Below is a small trained network, with its code and all its weights. Each question gives an input and a class and asks what happens when units are switched off, that is, made to give their printed mean instead of their output.

import numpy as np


def w(rows, s, z=0):
    codes = np.array(rows[::2]) - 128.0
    scale = np.full(codes.shape[1], s)
    scale[-1] = z or s
    return codes * scale


def f(y):
    return np.maximum(y, 0)


def log_softmax(a):
    a = a - a.max(-1, keepdims=True)
    return a - np.log(np.exp(a).sum(-1, keepdims=True))


def net(x, mask):
    res = np.array(x, float).reshape(1, 6) / 4 @ E
    y = f(res @ A[0][:, :-1].T + A[0][:, -1])
    res = res + np.where(mask, y, B[0][:, -1]) @ B[0][:, :-1]
    return log_softmax(res[-1] @ U[:, :-1].T + U[:, -1])


A, B = {}, {}
E = w([
[210,186,159,242,84,159,176,116],'x0',
[234,173,103,119,137,34,2,128],'x1',
[98,147,72,62,149,87,216,253],'x2',
[94,139,2,104,168,88,103,30],'x3',
[175,167,26,80,82,209,196,77],'x4',
[178,4,98,210,98,70,179,121],'x5',
],0.0054)
A[0] = w([
[86,119,70,84,179,106,122,53,153],'n1',
[76,98,94,129,146,156,120,53,128],'n2',
[135,133,152,151,122,109,162,177,243],'n3',
[129,98,185,225,90,155,157,100,137],'n4',
[96,183,221,152,195,102,34,132,172],'n5',
[148,91,212,227,109,169,174,78,135],'n6',
[148,92,193,186,116,153,107,154,253],'n7',
[85,58,152,123,134,59,124,158,154],'n8',
[87,155,163,61,125,191,123,127,160],'n9',
[100,23,153,139,176,84,94,177,186],'n10',
[94,45,137,148,136,74,92,182,155],'n11',
[199,152,137,117,107,112,3,99,248],'n12',
[168,80,32,140,150,76,180,142,133],'n13',
[132,126,198,215,44,193,163,95,83],'n14',
[235,148,123,149,84,81,13,42,216],'n15',
[68,199,107,62,147,130,163,169,201],'n16',
[123,133,129,68,125,191,115,171,118],'n17',
[77,182,177,156,161,125,83,138,169],'n18',
[144,151,129,153,88,136,202,202,62],'n19',
[45,88,164,124,134,177,120,38,128],'n20',
[78,120,21,74,188,107,102,32,187],'n21',
[102,129,111,72,103,180,133,170,135],'n22',
[159,149,159,147,142,126,62,139,194],'n23',
],0.0067,0.0025)
B[0] = w([
[70,159,40,148,85,191,94,52,195],'n1',
[73,173,64,154,62,145,94,90,172],'n2',
[156,96,173,162,134,124,132,154,198],'n3',
[121,111,105,111,183,170,140,72,198],'n4',
[95,34,192,55,180,70,65,170,246],'n5',
[108,116,68,100,181,179,148,36,211],'n6',
[92,96,123,105,159,134,112,112,215],'n7',
[77,122,163,13,142,113,72,140,195],'n8',
[131,146,149,93,80,111,127,172,202],'n9',
[75,106,153,2,159,107,58,153,216],'n10',
[86,107,165,42,146,93,81,143,200],'n11',
[185,34,126,141,216,158,161,94,240],'n12',
[96,92,129,166,96,107,74,135,191],'n13',
[111,138,67,78,174,183,158,67,202],'n14',
[224,27,88,189,186,184,206,65,253],'n15',
[119,160,149,46,89,144,164,152,226],'n16',
[153,149,173,94,106,113,156,170,179],'n17',
[98,101,188,67,118,94,80,155,201],'n18',
[169,111,124,174,120,135,164,132,183],'n19',
[68,191,112,90,41,122,66,134,184],'n20',
[93,155,22,151,95,200,107,27,230],'n21',
[148,148,161,68,121,118,154,156,181],'n22',
[136,57,146,105,182,104,130,125,195],'n23',
],0.0076,0.0065)
U = w([
[175,202,184,117,68,122,166,199,130],'0',
[194,108,119,148,208,167,175,95,129],'1',
[61,184,110,97,92,149,102,111,129],'2',
[121,101,216,104,157,60,90,190,133],'3',
[166,131,108,243,66,136,133,115,125],'4',
[147,252,211,232,106,63,46,114,3],'5',
],0.011,0.013)

Each question gives the input, the list of numbers given to net, and the class t.
The units are the neurons (one row each of A and B). Each row of codes is followed by its name. A weight is (code - 128) times the scale printed after its matrix; where a second scale follows, it is the last column's (A, B and U).
mask holds one flag per neuron, in row order. A switched-off neuron (its flag False) gives its mean, the last column of its row in B, instead of its output. The means were averaged over made-up inputs and are rounded, as every weight is.
A unit's drop is (log p(t) with every unit on - log p(t) with that unit switched off) / (log p(t) with every unit on - log p(t) with every unit switched off).
The circuit of an input: a set's keep is (log p(t) with only the set's units on - log p(t) with every unit switched off) / (log p(t) with every unit on - log p(t) with every unit switched off). Starting from the 12 units with the biggest drops (on a tie, the unit counted first), units are removed one at a time, each time the one whose removal leaves the highest keep (on an exact tie, the one counted first), for as long as the keep stays at least 0.8.
units of the circuit, in order: the units of the circuit, biggest drop first
unit that matters most: the unit with the biggest drop
k most important neurons: the k neurons with the biggest drops, biggest first
drop when u is switched off: that unit's drop, to one decimal
input [0,-3,4,7,4,7], class 4: unit that matters most => n10
input [4,-3,-2,1,-5,-5], class 3: units of the circuit, in order => [n21; n5]
input [7,7,7,-7,1,4], class 4: units of the circuit, in order => [n5; n10]
input [-5,6,-7,2,0,-8], class 1: 2 most important neurons => [n15; n12]
input [5,0,8,-4,2,2], class 0: 2 most important neurons => [n15; n12]
input [-8,-4,2,2,-6,0], class 2: units of the circuit, in order => [n21; n1]
input [0,0,-5,5,5,-4], class 4: 2 most important neurons => [n15; n10]
input [-1,-1,-6,-8,3,-7], class 3: 2 most important neurons => [n21; n5]
input [-8,1,6,3,-4,3], class 2: 3 most important neurons => [n21; n1; n5]
input [5,3,5,-4,5,8], class 4: 2 most important neurons => [n13; n12]
input [-6,0,5,-6,1,-3], class 0: drop when n5 is switched off => 0.3
input [-5,8,3,6,2,-3], class 1: drop when n15 is switched off => 0.8
input [4,8,-2,2,-8,7], class 1: drop when n12 is switched off => 0.6
input [-8,0,3,-7,8,3], class 0: most important neuron => [n5]
input [1,2,-4,8,-1,-6], class 1: drop when n15 is switched off => 1.7
